0: [ -3   1   7  -8 -14 -37  -4   1  11   4   7 -11 -20  -9  -3 -20  -8  -2
   3   4  -6  17  11  14  -9  16  -3  10 -21   0   8 -12  22  -6]
1: [  9  -8  -7   6  19 -11  17  24   7  -6 -16  15 -16  -8 -21  10  23  15
  27  -1 -28  18  18   8  -5 -20  -8  14   7  -9  -2   0   3   2]
2: [  8   1  -4   0 -29 -37 -10  -6  -4   0  10  -9  -6  10   4   3   3  -3
   5   6   9  12   1  16 -10  17  12  -2 -17  25  -1  -1  18  -4]
3: [ 47  -4  22 -18  -8  -9   9 -21 -12   6   4  -9  25  -3 -25  -9  -7 -11
 -29  -7  29 -28   4  -5  -7  -8  -1 -30 -19  -5 -11 -15 -10  -8]
4: [ 23  -6  30  11 -34 -37  32   2   0  13 -10 -10   4 -26 -31  20   0  -4
  -3   3   9   8  -3  17 -17  -3  -7  -2 -27  -8   4  -5   4   1] -> 0 2 3
5: [ -4   1 -12  -8  15   2 -44  -8  -4  -6  41  23  -5  46   7  -3   5  -1
  -3   3  -2 -13 -16  -7  22   5  -5 -21 -19   3  -2  13   5 -30] -> 2 0 3
6: [-11   6   5 -13 -24 -13 -28 -22  -5  -6  39  11  21  54   7  12  22   9
 -18  21  13 -41 -12  -8  13  -1   9 -31 -24  10   6  17  -7 -15] -> 5 2 3
7: [ 31  -5  13  -8 -26   9 -19   5   7   2  13   7  15  51  -5   3  26  -6
 -19  12  20 -28 -28  -2  15  -7   4 -56 -19  -1  -7  11 -11 -27] -> 6 5 3
8: [ 22  -1  14   9  -8 -31  29  -6  -5   6 -21 -14   3 -31 -29 -11  -2  -7
  -2   0  -4  11   1  22 -11   2 -20   9 -11  -6  -5  -7  34  20] -> 4 0 2
9: [ 13 -13  26   0 -19 -16  45  13 -13  11 -35 -15  -9 -41 -28  13 -26 -16
  19  -7 -20  24  18  20 -13 -17 -16   8  -5 -24  12 -12   8  23] -> 8 4 1
10: [ 48   1  -8 -22 -20 -13  -8   4  15   4  18 -10  11   7  -3 -23   9 -25
  -8   5  20   8  -5  13  10  11 -19 -13 -20  21  -2  -2  27 -12] -> 2 0 3
11: [ 31  -7  30  -1 -28   8   9 -31   4  -2  20 -16  56  24   3  -6  12 -13
 -19   4  40 -30 -17   4  -5   1   4 -36 -30  15  -8   5  -5  -7] -> 3 7 6
12: [-10  -1  -3   3   7 -21   8  -3  -6   3   2  14 -16 -16  -4  12  24   7
  11  -3  -5  10  -2   8 -12   1  -5  13   5 -14  -7   0   9   1] -> 1 0 2
13: [ 39 -10  22  -7 -13   8   5   1  -1  -2   4   0  26   8 -24   0  21   1
 -10   8  29  -6   1  10  18  -4 -10 -44 -16   6  -3 -13 -10  -9] -> 3 7 11
14: [ 22 -13  16   0 -11 -29  37   8  -1   3 -12 -19 -13 -33 -22   0  11  -2
  19   9 -21  12  18  18 -17  11 -10  20 -22 -16  12 -21   8  15] -> 8 9 4
15: [-10   4 -14  -9  14  14 -30  -1   2   3  27  15   8  38  26   1  14  -5
 -16  -2  20 -36  -7   2  19  -1   8 -36  -2  16   5  26 -13 -30] -> 5 6 7
16: [ 10  16  -4  -6 -29   2 -14 -15   7 -10  14  -2  22  34  17  25   1   9
 -19  17  27 -20 -17   8  14   9  -3 -43  -3  11   1  24  -6   3] -> 6 7 15
17: [ 37  -5  16   8  -9 -25  42   9   5  13 -31  -2  -2 -40 -21  -5   8   7
  31  -3 -19  25  16  27 -23   0 -22  20  -8 -11  -7 -19  12  20] -> 14 8 9
18: [-26   0 -27  -3   6  11 -63   1   1 -14  41  13 -18  63  38  22  18  23
  -5   0  11 -30 -36 -15  29 -10  10 -27   3  15  -7  41  -7 -41] -> 15 5 6
19: [ -9   2   4  -7 -23 -12 -21  -4   5  -2  15   1  10  34  20   8  -7  -2
  -7  -7   7 -18 -11  -3  -4  14   0 -23 -16  19  -1  13   0 -25] -> 16 6 15
20: [ 24   8  22   7 -29 -11  26  -1  16   2 -17 -17  -2  -9  -3   6 -19 -19
   5  -2  -7  26  -6  12  -3   0 -19   1 -13   2   7  -4  15   9] -> 8 4 0
21: [ 23  -4 -11   0  -6 -29   2   5  -2   7  15   5   6   1   4 -24  19 -11
  -4   0  16   0  -5   1  -5   4   6   6  -3  21   9 -14  13  -1] -> 2 10 0
22: [-27   8  15   0  -7 -35   8   2  -1  -2 -10  -8  -3 -20   1  -7 -12  -1
   3  -5 -10  21  10   6  -1  14   6  16   4  11  -3  -7  17   4] -> 0 12 2
23: [ -6  -9 -22  -1  -7  -5 -23  21   9  -5   8  10 -20  31  -6   4   4   5
   3   4   9  -8  -6  -3  16   6   6 -11 -12   0   0   8  12 -16] -> 5 19 2
24: [ 31   0  19   3 -30 -20  27 -16  -2  -6 -22 -31  16 -35  -1  -3 -22 -24
  -8   4  13  15  14   8 -19  12  -9   2 -10  19   4  -1  25  15] -> 20 8 4
25: [ 20   2  13 -14   1  25  -6  -5   7   2 -10  24   8  23 -16   2  29  -4
  -1   1  14 -35 -13  -9   7 -40  -3 -22 -12 -20  -3   0 -11   5] -> 13 7 3
26: [ 51 -15  33  -8 -10 -22   3  -1  11   9   6  13  10  10 -26  15  21  -4
  -3  -3  11 -13  -4   4  11  -6  -8 -38 -35   0  -1  14   6 -10] -> 13 3 7
27: [ 25  -4  12  -3  -5   6   5 -14   7   5   3  15   9  23  -1  17  12   1
  -2  -5   6 -17 -15   7  15  -5 -17 -16  -4   0  -2  13  -3   1] -> 25 26 13
28: [ -5   2  -9  -7   1  19  -6  -4   6  -2  -5  12  19  24   0 -17  -4   0
  17   1   0 -14 -10  -9  11  -3   2  -7  -2 -12   3  -2 -15 -16] -> 27 23 25
29: [ 14 -14  20   0 -16 -17 -19  10  10  11  28  16  17  26  -5   2  17  -2
  -2   6  20 -13 -12  11   5   0   9 -32 -18  16   3   4   1 -35] -> 19 7 26
30: [ 18  -3   0  -7 -15  11 -23 -11  15  -1  29  13  14  60   2  -3  12  -7
 -19  10  13 -39 -19  -8  20  12   4 -47 -30   7  -1  15  -5 -23] -> 7 6 15
31: [  7  10  12 -16  -2  -9 -18 -12   3  -1  14   1   9  22   2  -8  -3 -12
   4   0  10 -13 -11 -13 -10  -1   7 -11  -5  11  -2  -6   6 -30] -> 19 28 29
32: [  0  10  14  -2 -27   0 -28  -9   3 -12  14 -16  14  46  21  19  -2  -4
 -11  16  17 -29 -28  -5   1  10  14 -57 -10  22   9  30 -13 -16] -> 16 19 6
33: [ -4   7  -4  -8  -7   3 -21 -13  11  -3  13 -14   1  11  24  12  12   1
  -1   6   8  -1  -4   0  10  10   9 -18   0  24 -19   3   7  -5] -> 19 31 2
34: [-23 -14  18   6  -7 -17  15 -13   5  -8 -14   2  -1 -16  -1  31  -5  -2
  15   1 -14  15  -1   2  -6   9  -9  12 -12 -15 -10   2  13   6] -> 12 22 20
35: [  0   4 -15  -4 -17  -3 -24 -11   1   0  13 -15  13  26  20   0   5   1
 -24  10   4  -9 -21   0   6  15  12 -35 -25  35  -5  24   9 -19] -> 19 33 32
36: [ 40  -5  -4  -6 -17  24 -10   9 -12   4  15   5  17  36   0  19  23   1
 -22 -15  16 -14  -8   2  30 -19  -1 -41  -8  25 -11  12 -13 -14] -> 7 27 13
37: [ -7   8  15   4 -30 -41  -2  -6  10   2   1 -21  -1 -13  15   7  -8  -3
   1  12  -1  11   9   7  -9  29  -4  -1  -7  19   0   6   8   7] -> 2 22 0
38: [ 17   7   1  -4 -23 -15 -10 -20   6   2  20  -9  11  22  16 -16  -2 -10
 -15   8  22  -9  -2   9   2  25   4 -27 -30  27   6   5  16 -14] -> 35 19 2
39: [-13  14  16  -3 -25  -4 -26 -10  -1  -5  11  -5  17  27  19  20   5  -3
 -16   5  25 -29  -6  -2  17  17   5 -39 -11  25  -8  10   1 -22] -> 19 32 16
40: [ 30  19  23  -5 -50 -48 -15 -18   1   8  18 -12   3  -5   9  -4   0 -23
 -20   1  13   4   0  12  -6  32   8 -21 -31  26   2   8  33 -20] -> 38 2 37
41: [ 34 -18  14  -3  -6  11 -13   6   1   6  22  13  36  36 -20 -14  15  -5
 -28   0  37 -32 -24  -3  24 -15  -1 -46 -29  12  -3  11 -17 -30] -> 7 30 36
42: [ -7   0   8 -10 -20  15 -17 -30   0 -13 -10 -13  17  21  17   4   8  -3
 -22  -4  14 -25 -16  -6   4   6   4 -43   0   8  -6  13 -17  -3] -> 39 16 32
43: [ 14 -11  19   9  -9 -29  -2  10   6 -12  -2   9 -26  -3   5  -1  12  17
  14  -9 -10  19  10  14  -5  -6  -2  13 -11  -6 -11   0   7 -22] -> 12 0 1
44: [ 11   9  15  10 -13 -26  21  -1   9  -9 -16 -13 -11 -39  -2  23 -11 -11
  10  -8 -18   9  -2   4 -16  -7  -3  14  -4  -7 -11   5  23  20] -> 34 20 8
45: [  2  14  -1   0  -5 -25 -11   1   3  -2   8  -4  -1 -12  -6  -6   3   4
   4 -11  -2  31   7  13 -11   5  -8  -5 -12  12   8  -6  20  -4] -> 0 2 22
46: [ 30 -11  40  -1 -22 -15   5   8   1   6  20   4  11   0 -16   3  10 -12
   2  10  13 -17  -5   9   6   2   0 -28 -23   9   4  -3  -8 -10] -> 26 13 29
47: [ 18   7   0  -7 -25  -5  13 -24  -9   7   9 -16  28  -3  -8  -5  -6 -24
 -18   9  24 -20  15 -12  11  17   1 -41 -10  21   3 -10   8  -3] -> 38 3 13
48: [ 19  -4   3  -8 -11 -11  -6 -14   8  -2  14  12  11  32 -16  -2  23   0
   6   0  11 -22  -6  -8  -1  -6  -6 -16 -27 -10   8   0   1 -18] -> 27 31 29
49: [  6  -9   4  -2 -18  -3  16 -12   7   2  -3 -13   7   2  -8   4 -18 -12
  -8  13 -11  -7   5   4  -2   6   1   2 -16  -6   6  -8  16  -2] -> 20 0 34
50: [ 23   0   7  -3 -23   3   2 -19  -5   0   0 -14  14  -5   4 -10 -22  -4
  -2   3  -7 -11   7  -7  -6   8   4  -5 -13   2  15 -14  11  16] -> 49 47 20
51: [ -3  -5   9   6  -3   5  15   2  -5   5 -14  -1  -4 -12   6  17  -9   5
  21   6 -19  16   8  -5   2 -10 -11  11  -1 -14  -1  -2   5   2] -> 34 12 49
52: [ 35 -13  19   2  -5 -29  -6  11  -5   3   4  -2   2 -10 -12   1  13  -5
 -20   4   4  10  17  -2  -9   0  -4   1 -12   6   2 -13   7   3] -> 21 45 46
53: [  8  -7  18  13  -6 -11  56  14  10   8 -29  -2  -8 -54 -18  17 -16 -12
   9  -9 -16  31   1  16 -22   2 -16  33   1 -19  -3  -7   0  26] -> 9 17 44
54: [ 12  -1 -12  -7  -6  11 -27  -6   1  -9  26   6   9  63  16  -9  13  -1
  -4   5  14 -29 -25  -8   5 -10  -2 -25  -8  17  -9  29  -1 -27] -> 30 15 5
55: [ 11  -3  10   0 -18 -12 -12  -6 -12   2  20  11  -3  15  -6   0  16  -4
  -6   7  -1 -11  -8   2  -6   5  -9   3  -2   3  -4   5   1 -15] -> 31 48 27
56: [ 19   7  -6  -8 -14   5 -21  -8   3   5  17  13   8  43  -2   2  18   7
 -19   2  15 -31 -15   1  25  -2  -1 -40  -7  23  -8  27 -10 -21] -> 30 54 7
57: [ 42 -14  19   7  -1 -31  34   6  -2  18 -29  10  -6 -30 -28   5  14 -15
  19  -3 -17  28  12  12 -11 -10 -22  17 -18 -17  17 -20   1   8] -> 17 14 9
58: [ 25  -4  10 -11 -12   3   4 -17   0 -11  -4  18  25  10 -19  -3  10  -8
 -12   7  11 -29   7   0  17   0  -8 -26 -10  -5 -14  -7 -16 -31] -> 13 48 27
59: [ 33  -1  36  -2 -13  -9  22  -5   1   6 -15   1  21 -19 -30  11   0  -6
   0   9   7 -16   4  11  -2 -18 -21 -13 -22 -15  -4 -16  -7  -4] -> 4 46 3
60: [ 16  -2  -2  -3  10  -2  -1   9  19  -2 -10  10  -2 -15 -16  23   2  -1
  14 -10 -22  16  -4  11   6 -19 -12  16 -10 -27   7 -10   7   5] -> 51 1 12
61: [ 12  -3  17   1  -6  -8 -11   7   0   5  -8 -12   0 -10  -3  24   9   1
  -5 -11  10 -17  -9   1  -5 -15  -4 -36 -18   0  10   3  -4 -12] -> 46 27 26
62: [ 22 -11  34   2  -9 -34  19  13  -5   3   3  15   2 -10 -18  12  23  10
   6  -6   6   7  15  11  -6  -9  -5   1 -14  -1  10  -4  -4   2] -> 52 4 43
63: [ 38  -4  12   3 -22 -16  18   3   9   2   5   7   7  18 -25   6  24 -17
   2 -11   7 -10   3   6   6 -13  -6 -28 -25   5  -1   3  -8 -11] -> 26 46 48
64: [ 11 -14   3 -11  -8  19  -4 -15   8  -6  12  18   9  34  -4   2   9 -14
  -4   6   6 -29 -23  -2  10 -12   5 -26 -17 -18   4   7 -16 -16] -> 48 27 25
65: [  7   6 -18 -10 -17  -8 -46 -11 -12  -1  36   4  10  31  13 -21  16  -6
 -30   4  21 -12 -13  -7  12  20  12 -41 -16  29  -3  16  14 -26] -> 35 38 56
66: [ 41   5  22   2 -43 -11   5 -15   2   2  -8 -18  18 -13  -5 -25  -7 -15
  -9   8  23   8   2  20  -4  22   2 -15 -36  30   7   4  11  10] -> 24 38 40
67: [-31  -5 -14   0   0 -18 -24  15   4  -7  -6   7 -25   4   0  -7   5  13
  24   2 -25   7   4  -4  -8  20  11  16   4  -2   3 -23   8  -3] -> 12 22 0
68: [  9  -7   9  -9  -4  -7  23  12   6  -9  -9   3  -6 -13  -5 -10  -4 -10
  12   6 -12  11  20  -4   4 -10  -9   5   2  -5  -8  -8   6   8] -> 51 49 1
69: [ -1  -3   0 -15 -16  -4 -33   4   3   1  24  -2  -5  21  22  -7  -7  10
 -15   5  11  -9  -5  -1   5  -2  15 -21 -17  23  -2  19   1 -23] -> 19 35 33
70: [ 20  -1  25   8 -18 -23  16 -12   0   1  -8 -10   7 -21  -8 -17 -14 -15
   1   8   3   9   1   8 -12  11  -8  23 -13   0   5 -18  14  11] -> 8 20 24
71: [ 35   3  17   1 -14 -25  42  -6   0   0 -22 -17   3 -51 -26  -4 -16 -12
  14  -4 -23  15  35   9 -19   6  -7  13 -14  -8   9 -24  23   3] -> 14 17 8
72: [-11  -3 -32  -7 -15   3 -25  -1  16  -8  10   4 -11  26  20   3  -2   0
 -12   9  -3  -1 -18  -5  17   7  -3 -12  -2   4 -13  18   9 -21] -> 23 33 69
73: [ 10  -6   9   5  10 -20  27  11  13  11  -4   7  -7 -23 -13  12   4  -2
  17  -2 -12  17   1  17  -6  -4 -17  25 -20 -19 -11 -15  14   2] -> 60 12 14
74: [ 13  -3  34  -6 -35 -23  20 -20  10  -2  -6  -6  24  -2  -3 -18 -11 -14
  -2  18  -2  -1   5  -5 -10  19  -1  -5 -30   6   5 -17   6   9] -> 70 50 49
75: [ 34  -2  36  -8 -29 -39  20 -11  10  18   2  -5   6 -16 -33  -1   9 -15
  14   3   1  -1   4   3 -11   7 -16  -5 -27  -7   8 -21  20  14] -> 4 70 74
76: [ 31  10  29 -12 -15  -2  38 -19  14   0  -9   4  34 -28 -29   4 -16  -9
   2   4   1 -26  14  12  -3   8  -8 -22 -14  -8   6 -19   1   4] -> 59 74 75
77: [ 63  -4  17  -8 -19 -16  25   0   2   4  -7   2  10 -23 -34  -8  11 -14
 -12  -9  -8  -3   5   5   4  -7 -17 -15 -28  -5 -12 -19  11   3] -> 59 75 63
78: [ 19   4   6   0 -17 -34   0   0   3  13  -3 -22 -18 -26  12 -15 -16 -14
 -13   6   0  16  15  13 -19  22   4   5 -12  20  18   1  19   5] -> 0 37 70
79: [ 13   4  23  -5  -9  19   3 -11  12 -15   1   8  22  19   4  19   0  -2
  -6   8  -2 -23 -12  -1   5  -7  -3 -26  -4   2   7  18 -17   3] -> 27 64 42
80: [ 29  -8  28  -6  -2  -2  27   2  -5   7 -15  11   3 -15 -48  19  10   5
   1   5   1  -5   1   7   5 -11  -3   2 -33 -23   9 -12 -27   2] -> 59 62 4
81: [-18  -2   3  -1 -10 -11   7  -2   4   5 -22  -6   4  -5   8  26  -5   5
  14  -2 -17  -5 -15  15  -7   1 -10   0   7 -12  -2  12   1  -2] -> 34 51 12
82: [ 47  -7   2   1  -5 -19  -1  -8   1  -7   2   4   4  -1  -9  13  29 -13
  -1   3  -2 -11  -7   8  21   1  -7 -10 -26 -12  -5   5   1 -14] -> 63 26 27
83: [ 16  11  12   1 -23 -44   6  -3   4   0  -8  -5  -1  -7  -6  11   9  -1
  -3   4  16   1   4   6  -7  24  -6 -13 -13  14  -5   4  11   4] -> 37 2 52
84: [-14  -6  -4  14  21 -29  41   8   8  -3 -19  20 -37 -19 -14  19  10  14
  29 -22 -44  19  11  -1 -16 -17 -16  63  15 -34  -4 -20  20  14] -> 1 73 12
85: [ 23   0  -9  -7   8   2 -18   6  -5 -10  10  15 -11  31  -1  31  28  19
  -5  -4   7 -18 -10   8  23 -26  10 -24  12   6  -5  27  -9 -21] -> 56 36 27
86: [ 31   6  17   7   9  -1  -1   5  11   1   7  18  17   2 -12 -34   2 -10
  -7   3   7   2  -2   4  12  -1 -17   4  -8   6  -1  -7   2 -15] -> 21 55 52
87: [ -4   6  -4 -14 -21 -16 -63 -17  11  -4  45   7  13  63  40  -1  20  -2
 -28  11  15 -39 -31  -3  20  20  16 -54 -24  23  -6  48   3 -31] -> 65 6 30
88: [ 23   0 -10 -10 -12  20 -23   2  -1  10  21  13  16  41  20 -15   8  -4
 -22   1   9 -12 -20  -9  38 -21   2 -33 -20  24  -6  13  -5 -20] -> 56 36 54
89: [  8  -4   0   0   9  -6   1   7  -8  -1  -4  17   8 -16 -10  13  21   3
  -2   3 -10   5   9  -7   4  -4  -9  11 -20 -20  -1 -17  -2   4] -> 60 12 51
90: [  9  -6  21   7 -18 -22  -4  -2   9  11  -4 -11   9  -4  -4   7   9  -5
 -13   9  11   8   3  14 -12  16   9 -18 -18  17  -7   8  10 -15] -> 83 2 37
91: [ 28   4  15  -2  -7 -27  44  -3  10  -6 -24  -6   6 -43 -31  -8 -13 -15
  12  -6 -28  17  27   6 -31   8 -16  46 -20 -20   8 -41  27  22] -> 71 14 17
92: [ 15   1  32   8 -16 -24  40  -2  11  12 -41  -3  -6 -51 -29  20  -5  -7
  20   2 -21  27   3  20 -30   3 -17  34 -21 -20  -5 -27  16  29] -> 53 17 91
93: [ -1   3   1  -7  -9 -10 -32   8  15  -1  23  -7   5  24  11   3  13  -2
 -13  -7  18   2 -23   0  12  12  -5 -22 -18  18  -9   9   7 -30] -> 19 69 35
94: [ 50   5   5  -2   5   9   5  -1  -3   3   5  10  21  21  -3  16  18  11
 -14  -3  13 -22  -8  -3  17 -25 -18 -31   4  -3 -13   8 -14 -24] -> 27 36 58
95: [ 23   0  15  -2 -29 -13  18  -9 -14  11  -6 -14   7 -48  -9  12   2 -15
 -19   3   9  -5  13   8  -1  11  -7 -24 -16  12   1  -7   4  12] -> 24 83 4
96: [ -5   3   9 -19 -22  -5 -60 -22  16 -13  39   5  22  63  21   1  18  -5
 -16  17  21 -48 -30 -13  20  23  11 -55 -24  24   0  27  11 -35] -> 87 30 6
97: [ 10   2  -7 -12  -3 -19  -3   8  13   5   2   8 -12  -1 -12  -6  17   3
  18  -6 -16  15   5   6 -11  12  -4  25  -6 -16   5  -7  29   3] -> 12 0 45
98: [ 26  -2 -17  -1 -15 -14 -20 -11  -4   1  19  10  13  46  -5   5  19  -1
 -23  -3  29 -28 -16  -2  16   0  -6 -45 -25  13  -3   4  -5 -19] -> 56 30 7
99: [ 44 -16  17   7   6 -17  28   9   6   8 -13  11  -7 -28 -37 -11   8  -2
  17 -11  -7  28  11   7  -2   2 -18  35  -8 -17   0 -23  20  -6] -> 57 73 17
100: [ 13   5  12   3 -16 -26  19   0  -6   4 -15 -15  16  -9  -7   1  10  -1
   2  -7  16  16  -2  17 -10  11   1 -10   6  15   5  10  13   1] -> 83 90 45
101: [ 10  13 -13 -10 -11  10 -43 -10   1   3  34  12   2  56  23  -7  22  -5
 -20   1  30 -12 -32  -9  18   7  -2 -53 -18  30   5  32  -3 -27] -> 65 54 56
102: [ -2  -3   4   1 -13 -34 -13   3  -7   7   7  -3 -20  -4  -3 -25  -1  -2
  -6   0  -5  10  15   4  -4  22  -4  20 -14  13   0  -6  32  -8] -> 0 45 2
103: [ -4   5   2  10   3  -6   3   4 -10   0  -9  -3 -12  -5  -1   4   0  18
  12  -1 -11   8  16  -9  -5  -3   2   3   5  -7   6  10  11  -4] -> 51 12 68
104: [ 34   1  17   3 -28 -39  -6  -7   9   3  10   4   4  23  -2   3  13   2
  -9   5   9   0  -7  21   2   3   0 -37 -22  23  -3  22  14 -27] -> 29 90 38
105: [-31  10  -6  -1 -14 -13 -12 -15  -4  -6  12 -12   2  -2  14   7 -10   7
 -11   0   3 -16   2  -8  -3  17  10 -17  10  13  -5  -1  19   0] -> 33 19 37
106: [  9   3  -7   6  14  -3  -7  13  -4   6   0  12  -5   6 -14  14  21  16
   6 -22   1   4 -18  -2  -1  -9  -1   5  11 -10   6   4  -9 -15] -> 12 103 89
107: [ 63  -5  34  -2 -27 -16  44   2  21  10  -8  -4  33 -30 -36 -21   0 -31
 -15   0  12   1  13   1 -12 -20 -25 -26 -33   5   9 -12   2  -3] -> 77 59 76
108: [ -1   2  19  -5 -28  16 -20 -14   5  -8  10 -10  35  42  19  -7  -3  -9
 -15  19  33 -25 -17  -1  11   5  13 -47 -16  18   0  23  -3 -19] -> 32 39 16
109: [ 30  10  46   0 -33 -39  58 -10  12   9 -36 -22   8 -63 -28   0 -15 -24
   4  -1   6  26  37  16 -32   7 -32  11 -24 -13   6 -22  26  26] -> 71 92 91
110: [ 19  -3   2 -10   1   4  -1  -9   3  -7  -3   4  21  25   8   2   9  -7
 -21   3  14 -14 -14  -6  16  -8   6 -21 -15   7   1  12  -5  -1] -> 27 79 64
111: [ 41   3  19  -3 -16 -10   6  -6  -1  -3   7   0  29  -3 -13 -14   7 -23
  -6  11   6  -5  18  -2   0  10   1 -31 -14  28  -6   7   9 -17] -> 47 46 90
112: [ 10  -6   8  -5   8   0  20  -4   7 -13  -8  10   4  -9 -23   1  17 -10
  11  -2 -23  -2   0   5  -3 -19  -9  11  -1 -16 -14 -12  -1   8] -> 68 89 60
113: [ 10   9   7  -4 -19 -27  -8  -8  -7  -1  -1  -5   4  -1   7  16   3   5
  -7  14  14 -10 -11   4   5  13   2 -14 -18  15  -5  13  18 -13] -> 83 90 2
114: [ -2  10 -13 -10 -11 -14 -33  -2  10  -6  10   5  -2  41  25  -3  12   0
 -14  -3  14 -10  -9   5  10  14   8 -12 -14  23  -5   7  16 -19] -> 93 19 69
115: [ 16   1 -15 -17 -26   0 -61 -27   1  -3  52  -6  31  63  23  -5  17 -12
 -42   5  27 -33 -32  -9  28  19   9 -63 -25  47 -16  38  15 -31] -> 87 96 101
